Below are the code and all the weights of a small trained network. Each question names an input and a class and asks about switching units off, where a switched-off unit gives its printed mean instead of its output.

import numpy as np


def w(rows, s, z=0):
    codes = np.array(rows[::2]) - 128.0
    scale = np.full(codes.shape[1], s)
    scale[-1] = z or s
    return codes * scale


def f(y):
    return np.maximum(y, 0)


def log_softmax(a):
    a = a - a.max(-1, keepdims=True)
    return a - np.log(np.exp(a).sum(-1, keepdims=True))


def net(x, mask):
    res = np.array(x, float).reshape(1, 5) / 4 @ E
    y = f(res @ A[0][:, :-1].T + A[0][:, -1])
    res = res + np.where(mask, y, B[0][:, -1]) @ B[0][:, :-1]
    return log_softmax(res[-1] @ U[:, :-1].T + U[:, -1])


A, B = {}, {}
E = w([
[162,133,180,123,254],'x0',
[215,35,94,223,132],'x1',
[138,138,139,139,124],'x2',
[137,49,214,17,95],'x3',
[107,109,107,107,136],'x4',
],0.0085)
A[0] = w([
[159,136,153,110,186,3],'N1',
[115,178,60,180,166,98],'N2',
[146,125,106,113,7,29],'N3',
[152,67,155,125,114,137],'N4',
[159,89,162,84,103,84],'N5',
[104,163,154,124,124,237],'N6',
[97,144,129,122,126,98],'N7',
[124,175,64,168,161,59],'N8',
[161,58,114,176,127,200],'N9',
[135,129,144,141,206,76],'N10',
[177,35,105,189,129,184],'N11',
[135,78,188,100,101,61],'N12',
[132,123,117,118,107,55],'N13',
[104,167,132,123,130,144],'N14',
[138,114,144,113,119,92],'N15',
[118,122,175,94,107,117],'N16',
[113,164,138,105,122,156],'N17',
[96,227,131,63,121,145],'N18',
[156,119,157,115,232,6],'N19',
[111,136,104,151,79,9],'N20',
[138,89,147,122,120,90],'N21',
[125,118,150,131,146,46],'N22',
[116,125,100,137,48,23],'N23',
[142,119,142,112,127,47],'N24',
[145,100,113,144,107,189],'N25',
[103,154,137,93,123,249],'N26',
[146,103,164,99,119,160],'N27',
],0.018,0.0016)
B[0] = w([
[47,111,121,96,148,186],'N1',
[168,63,126,211,51,249],'N2',
[6,97,145,83,174,213],'N3',
[171,114,107,172,100,182],'N4',
[151,98,126,187,79,194],'N5',
[163,149,112,105,135,177],'N6',
[141,149,144,117,134,158],'N7',
[158,72,125,199,55,231],'N8',
[178,200,115,88,156,221],'N9',
[51,103,140,88,144,197],'N10',
[204,216,118,77,174,251],'N11',
[154,90,124,194,81,200],'N12',
[105,123,143,129,131,142],'N13',
[162,143,126,113,142,172],'N14',
[137,115,131,145,106,152],'N15',
[166,110,110,176,95,189],'N16',
[159,156,116,109,143,176],'N17',
[205,204,117,95,171,246],'N18',
[4,117,156,85,165,222],'N19',
[71,85,137,106,142,179],'N20',
[151,120,128,153,98,160],'N21',
[102,119,140,125,132,147],'N22',
[31,109,157,105,158,195],'N23',
[133,110,130,140,112,148],'N24',
[143,156,140,101,149,171],'N25',
[168,166,123,120,147,191],'N26',
[144,97,122,163,93,183],'N27',
],0.027,0.013)
U = w([
[189,226,123,99,173,210],'0',
[143,73,136,212,57,153],'1',
[3,100,189,94,173,10],'2',
],0.012,0.0012)

Each question gives the input, the list of numbers given to net, and the class t.
The units are the neurons (one row each of A and B). Each row of codes is followed by its name. A weight is (code - 128) times the scale printed after its matrix; where a second scale follows, it is the last column's (A, B and U).
mask holds one flag per neuron, in row order. A switched-off neuron (its flag False) gives its mean, the last column of its row in B, instead of its output. The means were averaged over made-up inputs and are rounded, as every weight is.
A unit's drop is (log p(t) with every unit on - log p(t) with that unit switched off) / (log p(t) with every unit on - log p(t) with every unit switched off).
The circuit of an input: a set's keep is (log p(t) with only the set's units on - log p(t) with every unit switched off) / (log p(t) with every unit on - log p(t) with every unit switched off). Starting from the 12 units with the biggest drops (on a tie, the unit counted first), units are removed one at a time, each time the one whose removal leaves the highest keep (on an exact tie, the one counted first), for as long as the keep stays at least 0.8.
circuit, biggest first: the units of the circuit, biggest drop first
unit that matters most: the unit with the biggest drop
top k neurons: the k neurons with the biggest drops, biggest first
drop when u is switched off: that unit's drop, to one decimal
input [-8,0,-6,-7,8], class 2: top 3 neurons : (N3; N23; N20)
input [-6,4,-1,4,2], class 2: circuit, biggest first : (N3)
input [7,1,-3,6,3], class 2: top 3 neurons : (N19; N2; N1)
input [8,6,-7,2,-4], class 2: top 2 neurons : (N19; N10)
input [2,-6,-3,7,-5], class 1: top 4 neurons : (N11; N12; N5; N16)
input [3,5,6,5,-8], class 0: top 3 neurons : (N11; N2; N9)
input [-4,-4,-6,5,5], class 1: top 2 neurons : (N11; N9)
input [-7,-5,8,2,5], class 2: top 2 neurons : (N3; N23)
input [-4,7,3,-6,-5], class 0: top 2 neurons : (N11; N9)
input [-7,-4,7,-8,-6], class 1: top 2 neurons : (N2; N8)
input [-8,-7,2,3,-3], class 2: top 3 neurons : (N3; N23; N11)
input [4,6,0,5,7], class 0: top 3 neurons : (N11; N9; N2)
input [-5,-5,0,7,4], class 1: top 2 neurons : (N11; N12)
input [4,8,5,-5,-6], class 0: circuit, biggest first : (N11)
input [5,-2,-7,-5,4], class 1: top 3 neurons : (N2; N8; N3)
input [3,-3,2,7,8], class 1: drop when N15 is switched off : 0.0
input [7,5,-6,0,-4], class 2: drop when N19 is switched off : 1.4
input [-7,2,-3,4,-8], class 2: drop when N3 is switched off : 0.9
input [-2,5,-1,-3,5], class 0: drop when N11 is switched off : 0.1
input [7,-2,3,4,0], class 2: unit that matters most : N19
